In the rows, zero is written as 128.
Each row of numbers belongs to one of the elements below and depends on some of the facts about them. Some rows are named. Which element is each other row?

Facts:
veflok (ψ dreplu) (Λ mebel)
kuflom (ψ drinal) (θ brozal) (Λ drival)
trekos (ψ sebek) (θ grogir) (Λ plaken)
lunu (Λ poklafla) (α gromem)
dreplu (ψ stizak) (Λ mebel)
trapun (ψ kevide) (Λ plopu) (α sabel)
skagrosas (ψ sugri) (Λ tritror)
fodril (ψ plodrum) (Λ klamil)
labron (ψ klibam) (Λ stuskopin) (α fodril)
voplel (ψ sagro) (θ bostim) (Λ dremo)
zezem (ψ koli) (θ batatus) (Λ batatus)
plidir (θ lela) (Λ zutros)
grogir (ψ drisim) (Λ klegeto)
ralas (Λ bostim)
sibro (ψ dregem) (Λ tritror)
studril (ψ suvo) (Λ trazel) (α lumel)
mabri (ψ toku) (θ sare) (Λ ralas)
stadro (ψ plidir) (θ kibir) (Λ zutros)
kleve (ψ ralas) (Λ bostim) (α klibam)
brinatre (ψ fodril) (Λ klamil) (α trapun)
plopu (Λ brozal) (α klodrezik)
gebo (ψ gromem) (Λ drival)
skodun (ψ nofla) (θ gade) (Λ trazel)
loval (ψ plagur) (Λ rivo) (α foskam)
zeplis (ψ flubron) (Λ govos)
vubravam (Λ vupler)
drolos (Λ dreplu)
trerum (ψ skedrok) (θ rotru) (Λ batatus) (α plopu)
gepi (ψ buru) (Λ batatus)
flene (ψ dofam) (Λ zufe) (α trazel)
dumu (ψ putro) (θ sagro) (Λ dremo) (α guklos)
plitugro (Λ sodel) (α rason)
tubir (ψ gruzam) (θ batatus) (Λ trazel)
putul (ψ zezem) (θ lela) (Λ batatus)
griklutro (ψ dusik) (Λ trazel)
skunel (ψ trerum) (θ lela) (Λ batatus)
plagur (ψ kligol) (Λ rivo)
flubron (ψ lesten) (Λ govos)
fikor (α fusetis)
drisim (ψ sogro) (Λ klegeto)
ditrubrik (ψ gepi) (Λ batatus)
zufe (ψ guklos) (Λ neletum) (α studril)
vosas (θ sugri) (Λ stuskopin)
plovestam (ψ plibrotris) (θ trazel) (Λ govos)
gragoko (ψ gritro) (Λ lela) (α boplem)
vupler (ψ stibu) (Λ klegeto)
dofam (ψ galuk) (Λ zufe)
flamor (ψ zigruplas) (Λ mebel) (α griklutro)
govos (ψ bago) (Λ relam) (α bostim)
klofluplin (ψ stagre) (θ brozal) (Λ govos)
plodrum (ψ batatus) (Λ klamil)
grolom (ψ plovestam) (θ sare) (Λ govos)
fupluvi (ψ sipibrak) (Λ dremo) (α skagrosas)
bopli (ψ trapun) (θ plopu) (Λ plopu)
drustul (ψ brufa) (Λ sagro)
breflor (ψ fuzuk) (θ drival) (Λ neletum)
tritror (α relam)
sugri (ψ sibro) (Λ tritror) (α gimu)
suvo (ψ skodun) (θ getrer) (Λ trazel)
flitun (θ mebel) (Λ mebel)
stufa (ψ klofluplin) (θ gruzam) (Λ govos) (α trekos)
griflo (ψ gera) (Λ gade)
kevide (ψ liskik) (Λ plopu)
stabruk (ψ gebo) (θ klamil) (Λ drival) (α stadro)
kligol (ψ dege) (θ mebel) (Λ rivo)
klegeto (α stuskopin)
skides (ψ veflok) (Λ mebel)
moklak (θ klunu) (Λ sogro)
klodrezik (ψ nitem) (Λ tritror)
dege (θ rotru) (Λ rivo)
stibu (ψ grogir) (θ flene) (Λ klegeto)
gade (Λ plaken)
stizak (ψ rivo) (Λ mebel)
sodel (ψ skagrosas) (Λ tritror)
skedrok (ψ ditrubrik) (θ kibir) (Λ batatus) (α skiro)
lumel (ψ drival) (Λ brozal) (α gepi)
pegi (ψ fusetis) (Λ sogro) (α trerum)
bigrasuk (Λ govos)
tafun (ψ labron) (Λ stuskopin)
flabrom (ψ greklosto) (Λ kibir)
bago (θ kibir) (Λ relam)
kluklum (ψ pliflus) (θ gimu) (Λ mebel)
batatus (ψ direl) (Λ klamil) (α pliflus)
maler (ψ klifumis) (θ klamil) (Λ fikor)
gradudrom (ψ vupler) (Λ klegeto)
buru (ψ putul) (θ dreplu) (Λ batatus)
voskiskas (ψ nikil) (Λ drisim)
sebek (ψ rudus) (θ dusik) (Λ plaken) (α dumu)
flito (θ fupluvi) (Λ drival)
dregem (ψ klodrezik) (Λ tritror) (α loval)
skiro (ψ trorin) (θ bago) (Λ brozal)
sare (ψ skidula) (θ stabruk) (Λ lela) (α gritro)
futran (ψ studril) (θ relam) (Λ trazel)
trorin (ψ lumel) (Λ brozal)
drabi (Λ plopu)
koli (ψ vodrumin) (Λ batatus) (α bigrasuk)
greklosto (Λ kibir)
rafe (ψ mudru) (Λ gradudrom)
skomelo (ψ staklo) (θ drisim) (Λ drisim) (α rafe)
fuzuk (ψ zufe) (Λ neletum)
poklafla (ψ vofume) (Λ stuskopin)
gromem (ψ flito) (θ relam) (Λ drival) (α tritror)
viklo (ψ sodel) (Λ tritror)
brufa (ψ skada) (Λ sagro)
guklos (Λ neletum) (α flene)
brola (ψ tubir) (θ sagro) (Λ trazel)
nikil (Λ drisim) (α plaken)
putro (ψ voplel) (Λ dremo)
skodrer (ψ drabi) (Λ plopu)
vofume (ψ vosas) (θ drisim) (Λ stuskopin)
boplem (ψ stufa) (θ klamil) (Λ govos) (α drisim)
direl (θ plodrum) (Λ klamil)
gritro (ψ sare) (θ driplan) (Λ lela)
gimu (ψ firor) (θ fikor) (Λ dusik) (α liskik)
staklo (ψ voskiskas) (θ bostim) (Λ drisim) (α vupler)
kibir (ψ foskam) (Λ bostim)
toku (θ plodrum) (Λ ralas) (α zufe)
sagro (ψ gosek) (Λ dremo) (α brinatre)
rumibal (ψ kuflom) (θ bostim) (Λ drival)
drinal (ψ stabruk) (θ skunel) (Λ drival) (α staklo)
gosek (ψ logra) (Λ dremo)
gera (Λ gade)
mudru (θ fuzuk) (Λ gradudrom)
fusetis (ψ moklak) (Λ sogro)
logra (ψ fupluvi) (Λ dremo)
firor (Λ dusik)
klunu (Λ fuzuk)
sabel (ψ skunel) (Λ batatus) (α kleve)
teflor (θ sebek) (Λ driplan)
stuskopin (α direl)
rotru (ψ griflo) (Λ gade)
drafilim (ψ lela) (θ relam) (Λ tritror) (α lunu)
lotul (ψ lunu) (θ klibam) (Λ poklafla)
zigruplas (ψ zutros) (Λ mebel)
klifumis (ψ vasetra) (θ brozal) (Λ fikor)
pliflus (ψ flitun) (Λ mebel) (α voskiskas)
vodrumin (Λ batatus)
duror (θ plitugro) (Λ trazel) (α dusik)
skada (Λ sagro)
skidula (Λ lela)
getrer (ψ drolos) (θ gimu) (Λ dreplu)
drival (ψ rason) (Λ brozal)
gaklim (ψ stadro) (Λ zutros)
stagre (ψ zeplis) (θ ralas) (Λ govos)
rivo (ψ flamor) (Λ mebel)
rason (ψ plopu) (Λ brozal)
nofla (ψ duror) (Λ trazel) (α labron)
nitem (ψ drafilim) (θ plopu) (Λ tritror)
dusik (ψ brola) (Λ trazel)
klafo (θ tritror) (Λ dremo) (α gragoko)
vasetra (θ lela) (Λ fikor)
sipibrak (ψ klafo) (Λ dremo)
zutros (ψ kluklum) (Λ mebel) (α fupluvi)
foskam (ψ kleve) (Λ bostim)
liskik (ψ skodrer) (Λ plopu)
galuk (Λ zufe)
lela (Λ tritror)
lesten (ψ bigrasuk) (θ dusik) (Λ govos)
plibrotris (ψ boplem) (Λ govos)
gruzam (ψ futran) (θ vasetra) (Λ trazel) (α vasetra)
poklir (ψ brinatre) (θ flabrom) (Λ klamil)
sogro (Λ klegeto)
klibam (ψ poklafla) (Λ stuskopin)
rudus (ψ gade) (θ trazel) (Λ plaken)

Named rows:
[130 137 148 134 128 125 130 145 126 121 127 126 124 138 129 123 117 124
 119 133 124 116 125 133 104 131] : sibro
[158 139 105 119 128 195 146 121 125 146 124 140 124 146 118 106 107 110
 160 121 168 117 125 140 233 115] : flene
[128 123 165 138 128 126 129 135 123 121 125 134 130 110 120 132 113 134
 133 121 124 116 125 129 106 144] : sodel
[119 150 143 133 128 126 132 145 123 119 132 126 133 118 121 120 116 134
 122 132 124 116 124 123 103 139] : sogro
[118 131 103 120 126 124 120 122 132 122 131 125 125 142 135 140 169 141
 120 138 125 119 125 117 118 123] : vosas
[120 146 106 118 129 123 135 121 122 120 130 125 127  97 119 109 106 108
 134 142 140 150 126 126 169 116] : zutros
[139 131 106 119 126 123 130 120 124 124 125 127 125 112 119 109 107 108
 125 123 133 140 126 135 147 118] : plitugro
[118 117 117 117 131 118 148 121 128 137 135 148 125 126 120 146 191 172
 117 122 125 131 123 146 207 120] : plidir
[138 125 164 135 127 126 130 138 123 122 125 125 125 127 134 125 121 124
 119 123 124 116 126 130 103 136] : kevide
[118 132 143 132 128 129 128 131 121 120 126 128 130 121 122 125 115 133
 131 124 125 115 125 124  96 144] : bostim
[130 136 144 134 127 123 129 144 126 121 127 125 125 138 130 123 116 123
 120 132 125 115 124 131 105 129] : gosek
[135 149 147 141 127 125 133 143 121 122 127 126 124 133 138 120 122 124
 121 135 123 116 125 123 103 125] : drabi
[135 144 151 133 127 125 132 143 123 120 127 125 125 136 139 119 123 121
 121 130 124 115 125 125 100 130] : gebo
[129 118 116 116 145 115 161 119 136 135 140 159 124 121 122 143 204 196
 117 122 124 138 122 153 234 118] : vasetra
[134 148 138 141 142 134 132 122 128 122 125 124 133 138 119 136 110 139
 120 154 123 117 126 124 122 125] : flubron
[136 142 121 178 120 114 143 120 122 119 121 123 166 181 120 110 106 110
 123 118 130 193 158 182 141 114] : sabel
[136 119 168 144 127 126 138 133 124 131 126 131 131 139 135 134 109 127
 127 122 123 116 125 129 109 128] : drustul
[129 164 105 118 128 124 132 122 122 120 126 124 124  93 121 108 108 109
 141 126 138 143 125 118 140 118] : plopu
[129 138 106 118 127 123 132 120 123 121 125 126 126  95 118 110 105 110
 143 122 137 147 126 132 150 117] : stuskopin

Name these rows:
No name comes twice in this set of rows, the named rows included.
[132 144 143 137 149 136 134 122 123 121 126 126 138 140 120 135 110 138
 120 156 122 117 132 122 128 131] -> bigrasuk
[118 138 105 121 127 125 123 122 125 125 129 124 123 136 148 139 173 141
 119 140 124 119 127 117 118 121] -> flito
[141 138 114 163 122 117 133 119 123 118 122 122 141 151 120 110 106 111
 121 120 131 185 144 171 146 115] -> brinatre
[121 138 151 130 127 127 132 132 122 120 126 126 125 117 130 123 121 135
 131 122 123 116 126 117  95 142] -> brozal
[134 151 134 143 136 133 130 126 130 122 126 126 135 135 121 134 110 137
 120 151 123 116 125 125 117 124] -> zeplis
[132 125 159 152 125 123 128 137 121 121 124 127 130 149 120 133 115 132
 119 122 124 119 131 147 104 130] -> klibam
[124 124 167 133 125 126 140 133 121 121 126 136 138 120 123 130 110 138
 147 121 124 117 125 127 105 140] -> gradudrom

Now the same elements, written a new way:
Some rows with their names:
[135 130 103 120 156 155 132 133 102  93 112 110 136 131 135 131 130 110
 118 120 141 127 134 124 121 111 123 134] : breflor
[134 147 119 126 132 165 120 140  86 101 119 117 137 138 109 118 152 155
 137 130 123 107 139 152 107  87  87 123] : klofluplin
[ 95 138 148 118  90  95 116 186 119 116 116 175 123 124 133  84 166 159
 159 121 120 102 139 183 107 101  56 135] : koli
[138 131 109 122 153 149 132 138 100  94 111 116 136 132 130 128 136 113
 123 122 137 121 141 132 120 108 115 133] : mudru
[132 116 104 119 155 126 138 137 115 102 121 119 132 129 144 129 131 105
 115 128 139 121 137 122 124  99 134 128] : rafe
[134 133  98 113 154 156 137 138  90  88 112 109 143 126 132 143 130 100
 123 124 142 129 143 133 124 114 119 129] : rumibal
[112 110 129 107 112  41 140 161 174 151 112 164 141 135 161 117 164 106
 131 138 135 111 139 153 116 134 126 143] : sagro
[133 136 109 122 147 159 127 139  96  89 111 117 138 135 128 125 140 120
 123 118 138 121 136 142 118 108 103 131] : voplel
[110 126 105  93 120  60 141 151 132 125  82 138 115 118 174 135 124 107
 103 120 163 147 136 149 129 135 127 168] : gragoko
[129 124 117 123 146 133 130 141 112 103 125 124 135 129 136 120 138 114
 124 131 131 110 139 130 119  90 115 124] : gera
[ 81 118 141  82  98  80 144 137  59 134 108 114 166 154 199 115 110  97
 129 162 118 162 237 141  98 120 111 231] : zufe
[121 105 114 111 115  89 190 129 103  98  86 152 136 136 156 103 118 138
 163 116 145 147  87 154 113 149  50 148] : skedrok
[137 140 119 126 142 158 126 140  94  92 116 120 140 129 126 122 143 123
 125 126 129 117 137 139 111 102  96 125] : teflor
[131 141 125 123 132 165 119 154  88  91 117 126 145 131 118 114 150 139
 137 124 128 108 143 156 112  96  78 121] : futran
[141 118 142 121 127 130 127 154  98 103 126 137 143 140 128 108 171 125
 151 134 121 103 159 138 114  84  98 117] : sogro
[109 136 130 107 104  84 127 170 126 125  98 152 128 123 151 110 145 136
 132 123 146 116 139 170 115 113  84 146] : dregem
[114 130 121 107 117  86 134 160 126 122  99 143 127 123 152 118 140 124
 121 124 145 124 136 155 121 118 103 148] : nikil
[ 97 125 135  99  93  57 128 175 137 137 111 163 123 122 154 104 152 136
 127 136 139 109 140 168 117  99  82 141] : fupluvi
[128 128 121 122 141 135 124 147 110 104 127 128 137 132 135 117 142 119
 129 131 126 106 140 135 115  88 106 120] : skidula

Rows to name:
No name comes twice in this set of rows, the named rows included.
[211 128 104  58 107  67 160 202  42  92  93 188  93  12  94  87 174 169
  45  92 181 134 122 230 106 115  77 168] -> gromem
[131 119 211 132 113 123 124 179  74 183 147 196 127 106 143  89 174 142
 191  97  77  41 142 121 126  59 126  91] -> lela
[129 110 125 105 133 107 139 156 110 109 142 135 149 130 145 121 158  92
 141 143 124 102 158 129 125  84 117 110] -> drival
[127 129 116 112 139 134 128 156 103 107 128 130 141 122 134 120 141 109
 137 130 131 109 144 140 121  91 103 120] -> liskik
[ 95  95 129 112 101  44 140 167 155 118 118 176 113 127 158  93 162 116
 139 135 132 119 147 146 126 111 127 152] -> batatus
[200  93 117  70 112  23 172 186  90 112 109 191  92  34 125  88 182 139
  48 115 168 129 135 177 110  98 123 163] -> tritror
[139  96 146 128 133 100 128 148 142 113 133 144 139 134 152 107 157 105
 112 140 123  90 153 117 116  72 117 120] -> mebel
[100 143 124 106 107  84  83 178 150 121 114 145 117 118 141 134 183 102
  79 138 142 110 199 159 132 106 167 153] -> fikor
[ 90 144  89 140 155  32 142 164 250 177  90 169 172 141 137 131 156 106
 159 119 130 113  76 184 101 238 148 156] -> sabel
[148 113 149 128 132 134 119 153 114 102 117 136 146 142 136 107 159 120
 123 126 127  99 153 130 112  87  98 126] -> rivo
[ 98 157  94 124 148  37 137 172 233 187  92 163 186 139 137 145 159 101
 162 128 133 107  84 195  99 233 127 146] -> trapun
[133 137 102 116 149 157 134 140  89  91 114 113 144 127 130 138 132 105
 127 125 138 124 139 141 123 112 108 126] -> kuflom
[105 138 114  99 119 104 139 144  94 116  90 119 141 132 167 128 117 112
 119 131 143 154 165 153 114 141 108 187] -> toku
[132 140 121 125 138 160 123 150  94  94 117 126 140 133 122 116 147 134
 135 123 129 111 140 148 111  97  90 124] -> vofume

